After every row comes roughly how far along a hidden order it lies, from 0 to 20.
In the rows, 100 means zero.
[109 107  92 106  92  94 109 114  93 114 104 105 144 119  88 115 109 104
 110 101  89]	7
[105 116  93  78  88  93 105  85  87  79 106 116 122  95 109  76  95 113
 115  82  98]	0
[101  97 100 114 103 100 100 116 101 117  98  91 135 116  93 120 111  97
  97 108  93]	13
[ 79  93 113 122 107 103  99  96  86  88  97  89  47 121  92 106 105  82
  94 112  92]	16
[ 88 111 101  86  92  99 102  78  78  74 105 102  68 102 100  75  94 100
 114  91 103]	7
[ 98 113  97  78  92  97 103  80  89  78 104 113 100  94 108  76  92 109
 111  83  99]	3
[ 84  99 107 107 105 103  97  89  91  89  98  96  69 108  99  97 102  91
  96 102  98]	13
[ 99  98 102 117 102 100 100 114  91 112  99  85 119 121  89 119 113  93
 100 110  95]	15
[110 105  91 100  96  95 105 110 101 113 101 107 160 107  95 115 106 106
 105  97  91]	6
[ 81  87 114 128 112 108  93 105 105 109  93  81  78 116 100 116 107  83
  81 114  94]	20
[ 98 116  96  91  81  95 106  92  74  84 109  95 100 114  93  85 102 104
 119  88 101]	7
[ 78  88 115 124 114 107  94  97  99  99  94  86  55 116  98 112 106  82
  85 113  93]	19
[ 93  85 105 116 119 108  89 115 125 126  88  85 150  99 108 124 110  91
  75 110  98]	18
[ 88  96 105 115 107 102  98 102 100 102  95  93  97 112  98 111 106  91
  90 105  90]	14
[ 96 108 100  84  96 101  99  79  91  78 102 106  86  94 107  77  93 101
 106  88 103]	7
[ 92 115 100  88  85  97 105  80  73  75 108 101  69 110  98  78  97 101
 118  88 101]	7
[100 101  96 106 103  98 101 109 101 110  97  96 152 111  96 117 108 100
 100 103  92]	10
[ 93 109 100  83  96 101  99  84  94  80 102 108  97  91 109  77  92 104
 105  86 102]	6
[110 114  88  83  93  97 101 105 105 112 102 105 183  96 102 102 104 114
 107  87  98]	5
[101  97 100 113 105 101  99 116 103 118  96  90 137 114  94 121 111  96
  95 108  94]	14
[ 84  96 106  98 106 105  93  85  99  90  96  95  82  99 105  91  99  92
  91  98 103]	13
[ 87 103 104  94  99 103  96  82  88  83 101  95  76 100 103  85  98  96
 103  95 104]	11
[ 87 101 105 117  99  98 102 102  85  94 100  91  79 123  89 108 108  89
 103 107  91]	13
[101 115  94  82  87  95 104  86  86  82 105 110 119  99 104  80  96 109
 115  83  99]	3
[105 116  92  76  90  94 104  86  96  82 104 115 129  94 109  79  95 114
 113  82  98]	0
[ 96 103  99 110  98  97 103 105  89 100 100  93 121 117  90 109 108  94
 106 105  92]	11
[ 97 114  98  82  88  97 103  82  85  82 105 110  99  98 105  73  95 108
 112  84 100]	3
[103 113  92  88  88  96 101  93  92  92 104 103 141  98 104  86 100 108
 111  84 101]	5
[ 92 110 100  85  92 100 101  80  88  81 104 105  89  98 105  78  95 103
 108  87 102]	7
[ 79  96 110 109 106 104  96  85  86  85  97  88  50 108  96  97 101  87
  96 104  99]	15
[113 108  88 101  91  94 109 113  98 114 104 111 157 111  91 115 106 108
 109  97  89]	5
[ 83  95 107 113 109 103  97  92  95  92  96  97  74 111 100 106 103  92
  85 104  93]	13
[ 88 101 104 100  99 101  99  89  88  89 101  97  77 108  99  94 102  95
  99  96  99]	11
[ 84  90 115 129 107 106  95 107  96 106  95  76  68 123  94 114 110  81
  88 116  95]	20
[ 95  98 100 106 107 100  97 104 107 107  95  97 142 102 101 110 105  97
  93 102  93]	11
[ 88  96 103  98 109 104  94  87 106  97  96  99 108  94 110  96 100  98
  88  94 100]	11
[ 92 110 100  85  92  99 101  79  85  79 104 104  84 102 103  78  95 101
 109  87 102]	7
[ 85  89 113 125 111 105  95 107 100 107  94  81  78 118  98 116 109  85
  85 113  94]	19
[ 81  97 111 119 104 102 101  93  82  86 100  91  44 122  91 104 104  85
  98 110  93]	15
[ 87 102 106 106  99 100 100  89  84  88 102  94  61 117  95  95 103  93
 101 101  97]	12
[ 94 106  99  83  97 101  98  82  99  86 101 108 109  91 112  81  94 105
 101  85 102]	6
[ 86  88 110 124 110 106  94 109 104 110  93  80  92 118  98 116 109  85
  85 113  95]	19
[101  97 100 117 103 101 100 117 100 116  98  88 126 117  92 120 112  94
  96 109  95]	14
[113 104  90 104  96  95 107 116 105 121 102 112 162 108  94 120 107 108
 101  98  87]	6
